Below are the code and all the weights of a small trained network. Each question names an input and a class and asks about switching units off, where a switched-off unit gives its printed mean instead of its output.

import numpy as np


def w(rows, s, z=0):
    codes = np.array(rows[::2]) - 128.0
    scale = np.full(codes.shape[1], s)
    scale[-1] = z or s
    return codes * scale


def norm(h):
    return h / np.sqrt((h * h).mean(-1, keepdims=True) + 1e-5)


def f(y):
    return y / 2 * (1 + np.tanh(0.7978845608 * (y + 0.044715 * y**3)))


def log_softmax(a):
    a = a - a.max(-1, keepdims=True)
    return a - np.log(np.exp(a).sum(-1, keepdims=True))


def net(x, mask):
    res = np.array(x, float).reshape(1, 4) / 4 @ E
    u = 0
    for l in range(3):
        y = f(norm(res) @ A[l][:, :-1].T + A[l][:, -1])
        res = res + np.where(mask[u : u + 9], y, B[l][:, -1]) @ B[l][:, :-1]
        u += 9
    return log_softmax(norm(res)[-1] @ U[:, :-1].T + U[:, -1])


A, B = {}, {}
E = w([
[54,131,126,86,152,112],'x0',
[103,213,254,188,112,90],'x1',
[89,187,73,173,88,178],'x2',
[134,145,154,106,166,199],'x3',
],0.0069)
A[0] = w([
[141,153,166,107,209,233,71],'0.n1',
[191,95,167,91,189,63,29],'0.n2',
[159,168,53,155,142,2,66],'0.n3',
[58,145,123,83,150,105,75],'0.n4',
[108,103,99,157,76,41,81],'0.n5',
[9,68,132,177,197,124,65],'0.n6',
[110,86,153,132,95,155,17],'0.n7',
[221,113,129,202,115,149,73],'0.n8',
[81,138,99,170,73,186,2],'0.n9',
],0.009,0.0063)
B[0] = w([
[68,72,181,122,44,186,254],'0.n1',
[137,93,149,115,176,92,242],'0.n2',
[90,103,173,122,81,195,186],'0.n3',
[202,175,123,95,69,121,156],'0.n4',
[90,97,177,116,89,206,202],'0.n5',
[181,169,121,93,81,117,150],'0.n6',
[24,185,109,124,4,94,39],'0.n7',
[195,191,118,63,51,121,200],'0.n8',
[114,156,93,163,148,129,155],'0.n9',
],0.019,0.0019)
A[1] = w([
[135,81,47,125,146,138,52],'1.n1',
[111,165,160,188,145,84,54],'1.n2',
[91,168,180,163,150,132,63],'1.n3',
[47,175,118,22,129,98,33],'1.n4',
[96,188,53,197,96,127,32],'1.n5',
[96,174,98,149,130,188,62],'1.n6',
[74,158,115,68,114,86,48],'1.n7',
[75,45,99,174,7,18,4],'1.n8',
[154,180,176,137,120,114,93],'1.n9',
],0.013,0.0024)
B[1] = w([
[18,202,63,179,75,93,255],'1.n1',
[59,162,53,161,105,101,172],'1.n2',
[117,95,25,122,117,159,191],'1.n3',
[244,145,158,160,88,143,136],'1.n4',
[152,135,252,36,244,97,215],'1.n5',
[181,77,242,51,197,71,208],'1.n6',
[252,66,133,166,103,132,115],'1.n7',
[152,84,182,113,135,229,131],'1.n8',
[84,105,13,99,109,125,201],'1.n9',
],0.012,0.0043)
A[2] = w([
[95,140,80,180,130,118,49],'2.n1',
[146,109,190,156,241,70,5],'2.n2',
[134,82,135,131,180,59,31],'2.n3',
[99,95,193,176,124,225,20],'2.n4',
[120,91,160,161,112,128,46],'2.n5',
[109,142,62,180,149,139,97],'2.n6',
[112,148,129,164,136,108,85],'2.n7',
[248,199,118,127,81,121,42],'2.n8',
[134,88,133,143,144,86,70],'2.n9',
],0.014,0.0029)
B[2] = w([
[151,123,55,156,185,143,186],'2.n1',
[128,148,178,111,251,87,254],'2.n2',
[126,161,194,103,147,147,203],'2.n3',
[90,68,152,150,87,213,234],'2.n4',
[107,183,111,104,120,177,141],'2.n5',
[92,133,122,198,134,66,194],'2.n6',
[172,22,85,113,160,124,125],'2.n7',
[239,174,103,116,57,71,208],'2.n8',
[123,184,134,108,142,161,146],'2.n9',
],0.018,0.0063)
U = w([
[75,61,171,128,72,227,192],'0',
[129,151,200,82,246,85,182],'1',
[74,121,14,198,154,76,114],'2',
[235,164,107,107,47,80,2],'3',
],0.013,0.00058)

Each question gives the input, the list of numbers given to net, and the class t.
The units are the neurons (one row each of A and B). Each row of codes is followed by its name. A weight is (code - 128) times the scale printed after its matrix; where a second scale follows, it is the last column's (A, B and U).
mask holds one flag per neuron, layer by layer. A switched-off neuron (its flag False) gives its mean, the last column of its row in B, instead of its output. The means were averaged over made-up inputs and are rounded, as every weight is.
A unit's drop is (log p(t) with every unit on - log p(t) with that unit switched off) / (log p(t) with every unit on - log p(t) with every unit switched off).
The circuit of an input: a set's keep is (log p(t) with only the set's units on - log p(t) with every unit switched off) / (log p(t) with every unit on - log p(t) with every unit switched off). Starting from the 12 units with the biggest drops (on a tie, the unit counted first), units are removed one at a time, each time the one whose removal leaves the highest keep (on an exact tie, the one counted first), for as long as the keep stays at least 0.8.
units of the circuit, in order: the units of the circuit, biggest drop first
top k neurons: the k neurons with the biggest drops, biggest first
k most important neurons of layer l: the k neurons of layer l with the biggest drops, biggest first
drop when u is switched off: that unit's drop, to one decimal
input [-3,-7,-7,-7], class 0: top 3 neurons : 0.n3; 1.n8; 0.n5
input [-8,-3,-6,-5], class 3: units of the circuit, in order : 0.n8
input [-3,8,-5,8], class 0: units of the circuit, in order : 0.n1; 2.n4
input [-6,7,7,-7], class 0: 3 most important neurons of layer 0 : 0.n2; 0.n5; 0.n3
input [3,8,-5,7], class 2: top 3 neurons : 1.n3; 0.n5; 0.n3
input [-8,7,5,8], class 0: top 3 neurons : 0.n1; 0.n4; 0.n6
input [8,2,-2,7], class 3: 4 most important neurons of layer 0 : 0.n4; 0.n6; 0.n5; 0.n3
input [-7,-7,-4,1], class 2: 2 most important neurons of layer 0 : 0.n4; 0.n6
input [-5,-8,8,-6], class 1: 2 most important neurons of layer 0 : 0.n1; 0.n2
input [1,-7,-8,-8], class 0: 2 most important neurons of layer 0 : 0.n3; 0.n5
input [-1,-4,8,-7], class 1: top 2 neurons : 1.n6; 1.n5
input [6,5,-1,5], class 3: top 3 neurons : 0.n4; 0.n6; 1.n4
input [-8,8,-1,5], class 2: top 2 neurons : 1.n9; 0.n4
input [-2,1,4,7], class 0: units of the circuit, in order : 0.n1
input [3,-2,-2,-2], class 3: top 2 neurons : 0.n4; 0.n6
input [-5,-7,-3,7], class 0: top 3 neurons : 0.n1; 1.n9; 0.n9
input [6,-5,-1,-4], class 3: drop when 0.n4 is switched off : 0.1
input [-4,-2,-2,3], class 3: drop when 0.n8 is switched off : 1.2
input [0,5,-4,3], class 2: drop when 1.n5 is switched off : 0.2
input [7,-3,8,-4], class 1: units of the circuit, in order : 1.n5
input [-8,5,5,-3], class 3: drop when 0.n8 is switched off : 3.3
